Below is a small trained network, with its code and all its weights. Each question gives an input and a target symbol and asks what happens when units are switched off, that is, made to give their printed mean instead of their output.

import numpy as np


def w(rows, s, z=0):
    codes = np.array(rows[::2]) - 128.0
    scale = np.full(codes.shape[1], s)
    scale[-1] = z or s
    return codes * scale


def f(y):
    return y / 2 * (1 + np.tanh(0.7978845608 * (y + 0.044715 * y**3)))


def softmax(a):
    e = np.exp(a - a.max(-1, keepdims=True))
    return e / e.sum(-1, keepdims=True)


def log_softmax(a):
    a = a - a.max(-1, keepdims=True)
    return a - np.log(np.exp(a).sum(-1, keepdims=True))


def net(x, mask):
    ids = ['αβθμτφψ'.index(c) for c in x.split()]
    T = len(ids)
    res = E[ids] + P[:T]
    u = 0
    for l in range(3):
        r = res
        for j in range(3):
            rows = slice(2 * j, 2 * j + 2)
            q, k, v = (r @ M[l][rows].T for M in (Q, K, V))
            z = softmax(np.where(np.tri(T) > 0, q @ k.T / 2**0.5, -1e9)) @ v
            o = O[l][rows]
            res = res + np.where(mask[u + j], z, o[:, -1]) @ o[:, :-1]
        u += 3
        y = f(res @ A[l][:, :-1].T + A[l][:, -1])
        res = res + np.where(mask[u : u + 4], y, B[l][:, -1]) @ B[l][:, :-1]
        u += 4
    return log_softmax(res[-1] @ U[:, :-1].T + U[:, -1])


Q, K, V, O, A, B = {}, {}, {}, {}, {}, {}
E = w([
[170,128,138],'α',
[206,115,135],'β',
[191,110,114],'θ',
[229,105,171],'μ',
[163,126,153],'τ',
[114,219,165],'φ',
[3,46,106],'ψ',
],0.013)
P = w([
[136,127,156],'0',
[229,155,2],'1',
[91,109,233],'2',
[214,163,61],'3',
[62,101,244],'4',
[199,179,100],'5',
[71,82,216],'6',
[186,196,127],'7',
[74,73,183],'8',
[180,208,142],'9',
[82,62,160],'10',
[181,218,166],'11',
[94,58,155],'12',
[186,228,172],'13',
],0.0089)
Q[0] = w([
[162,174,62],'0.h0',
[96,60,146],'0.h0',
[174,147,134],'0.h1',
[121,135,254],'0.h1',
[94,94,118],'0.h2',
[251,182,72],'0.h2',
],0.01)
K[0] = w([
[130,244,188],'0.h0',
[63,82,136],'0.h0',
[154,154,102],'0.h1',
[79,190,164],'0.h1',
[157,91,127],'0.h2',
[21,143,163],'0.h2',
],0.011)
V[0] = w([
[140,124,109],'0.h0',
[187,226,111],'0.h0',
[49,152,45],'0.h1',
[134,2,123],'0.h1',
[114,204,75],'0.h2',
[175,59,118],'0.h2',
],0.0093)
O[0] = w([
[104,173,105,133],'0.h0',
[182,119,74,184],'0.h0',
[132,195,110,2],'0.h1',
[112,131,250,105],'0.h1',
[118,163,90,84],'0.h2',
[123,70,127,154],'0.h2',
],0.011,0.0066)
A[0] = w([
[214,143,254,252],'0.n0',
[67,164,200,63],'0.n1',
[84,9,140,194],'0.n2',
[151,136,190,205],'0.n3',
],0.0076,0.0024)
B[0] = w([
[201,8,161,255],'0.n0',
[179,202,192,131],'0.n1',
[84,101,255,213],'0.n2',
[154,70,129,169],'0.n3',
],0.0058,0.0091)
Q[1] = w([
[205,9,157],'1.h0',
[56,93,179],'1.h0',
[97,81,160],'1.h1',
[252,81,141],'1.h1',
[203,2,116],'1.h2',
[115,152,159],'1.h2',
],0.0061)
K[1] = w([
[112,96,120],'1.h0',
[65,108,81],'1.h0',
[149,164,195],'1.h1',
[219,105,51],'1.h1',
[254,95,107],'1.h2',
[115,141,71],'1.h2',
],0.0087)
V[1] = w([
[169,105,214],'1.h0',
[1,91,189],'1.h0',
[69,150,172],'1.h1',
[64,77,115],'1.h1',
[139,119,77],'1.h2',
[31,172,96],'1.h2',
],0.0079)
O[1] = w([
[201,65,141,218],'1.h0',
[115,216,241,140],'1.h0',
[100,182,171,78],'1.h1',
[137,253,147,109],'1.h1',
[156,117,204,129],'1.h2',
[191,141,224,4],'1.h2',
],0.0046,0.022)
A[1] = w([
[163,111,25,251],'1.n0',
[142,120,191,117],'1.n1',
[207,133,82,241],'1.n2',
[2,24,56,48],'1.n3',
],0.0068,0.0023)
B[1] = w([
[198,133,157,247],'1.n0',
[83,106,188,164],'1.n1',
[203,136,177,225],'1.n2',
[54,55,1,201],'1.n3',
],0.0071,0.011)
Q[2] = w([
[170,94,115],'2.h0',
[165,87,116],'2.h0',
[113,152,229],'2.h1',
[126,253,78],'2.h1',
[121,84,111],'2.h2',
[66,60,88],'2.h2',
],0.0068)
K[2] = w([
[109,95,151],'2.h0',
[114,125,97],'2.h0',
[119,118,92],'2.h1',
[51,251,143],'2.h1',
[159,75,119],'2.h2',
[70,107,114],'2.h2',
],0.011)
V[2] = w([
[94,3,34],'2.h0',
[187,194,178],'2.h0',
[84,79,109],'2.h1',
[178,58,115],'2.h1',
[126,205,195],'2.h2',
[182,221,62],'2.h2',
],0.0053)
O[2] = w([
[119,98,206,247],'2.h0',
[88,161,56,76],'2.h0',
[89,115,86,139],'2.h1',
[99,254,24,254],'2.h1',
[102,40,60,50],'2.h2',
[67,70,223,60],'2.h2',
],0.005,0.021)
A[2] = w([
[2,171,143,12],'2.n0',
[144,74,140,8],'2.n1',
[60,10,187,119],'2.n2',
[17,177,46,123],'2.n3',
],0.0089,0.0017)
B[2] = w([
[246,107,85,180],'2.n0',
[151,91,138,234],'2.n1',
[2,87,103,254],'2.n2',
[207,165,154,169],'2.n3',
],0.0079,0.0066)
U = w([
[163,127,158,31],'α',
[116,124,128,159],'β',
[135,58,126,26],'θ',
[125,190,255,254],'μ',
[247,187,233,132],'τ',
[156,140,146,46],'φ',
[185,182,4,231],'ψ',
],0.0067,0.0062)

Each question gives the input, a string of symbols that net reads in full, and the target symbol t.
The units are the heads (2 rows each of Q, K, V and O) and the neurons (one row each of A and B). Each row of codes is followed by its name. A weight is (code - 128) times the scale printed after its matrix; where a second scale follows, it is the last column's (O, A, B and U).
mask holds one flag per unit, layer by layer, with each layer's heads first. A switched-off unit (its flag False) gives its mean, the last column of its rows in O or B, instead of its output. The means were averaged over made-up inputs and are rounded, as every weight is.
A unit's drop is (log p(t) with every unit on - log p(t) with that unit switched off) / (log p(t) with every unit on - log p(t) with every unit switched off).
The circuit of an input: a set's keep is (log p(t) with only the set's units on - log p(t) with every unit switched off) / (log p(t) with every unit on - log p(t) with every unit switched off). Starting from the 12 units with the biggest drops (on a tie, the unit counted first), units are removed one at a time, each time the one whose removal leaves the highest keep (on an exact tie, the one counted first), for as long as the keep stays at least 0.8.
units of the circuit, in order: the units of the circuit, biggest drop first
unit that matters most: the unit with the biggest drop
top k neurons: the k neurons with the biggest drops, biggest first
k most important neurons of layer l: the k neurons of layer l with the biggest drops, biggest first
which heads matter: for each layer, one digit per head in row order, 1 if its drop is at least 0.15 and else 0, layers parted by /
input ψ μ μ μ μ μ φ μ β θ ψ, target μ: units of the circuit, in order : [0.h0; 1.h0]
input ψ β φ θ μ β α τ τ θ, target τ: units of the circuit, in order : [1.n3; 2.n2]
input ψ β β, target μ: units of the circuit, in order : [0.h0; 1.h0]
input φ α θ μ φ μ β φ μ θ φ, target ψ: unit that matters most : 1.h0
input μ τ μ φ τ, target ψ: which heads matter : 010 / 000 / 001
input μ ψ α, target μ: 2 most important neurons of layer 0 : [0.n1; 0.n2]
input μ β μ β μ ψ α, target μ: units of the circuit, in order : [1.h0; 0.n2; 0.h1; 0.h0]
input θ μ ψ μ β, target μ: units of the circuit, in order : [1.h0; 0.h0]
input ψ β φ θ α, target ψ: units of the circuit, in order : [0.h1; 2.h0]
input β φ β φ φ β μ μ τ φ φ ψ, target ψ: which heads matter : 000 / 100 / 000
input μ μ θ α φ, target ψ: which heads matter : 010 / 000 / 000
input μ β β, target θ: top 2 neurons : [0.n0; 2.n2]
input ψ μ β μ μ μ α β μ μ β ψ, target τ: 2 most important neurons of layer 2 : [2.n3; 2.n0]
input φ μ θ, target ψ: which heads matter : 010 / 100 / 010
input φ μ μ ψ μ β μ φ ψ β β μ τ ψ, target τ: top neuron : [2.n0]
input μ μ μ β β φ α, target ψ: top 2 neurons : [0.n0; 1.n1]
input α β μ α μ β φ μ μ β φ ψ, target ψ: which heads matter : 000 / 000 / 000
input μ μ φ β τ μ β τ ψ μ τ, target μ: top 2 neurons : [0.n2; 1.n3]
input μ μ μ, target θ: top 2 neurons : [2.n2; 0.n0]
input φ β τ β α τ β β, target τ: unit that matters most : 1.n3
input β β τ θ φ φ, target τ: which heads matter : 001 / 001 / 011
input μ ψ μ, target μ: 2 most important neurons of layer 0 : [0.n1; 0.n2]
input θ μ μ μ, target τ: top 2 neurons : [1.n2; 2.n2]
input φ μ μ φ, target τ: top 2 neurons : [0.n0; 1.n3]
input β θ φ μ φ τ τ, target ψ: which heads matter : 010 / 000 / 000
input μ α ψ μ β ψ μ, target μ: which heads matter : 100 / 100 / 000
input α μ μ ψ θ, target μ: unit that matters most : 1.h0
input μ τ μ φ β, target ψ: which heads matter : 010 / 000 / 001
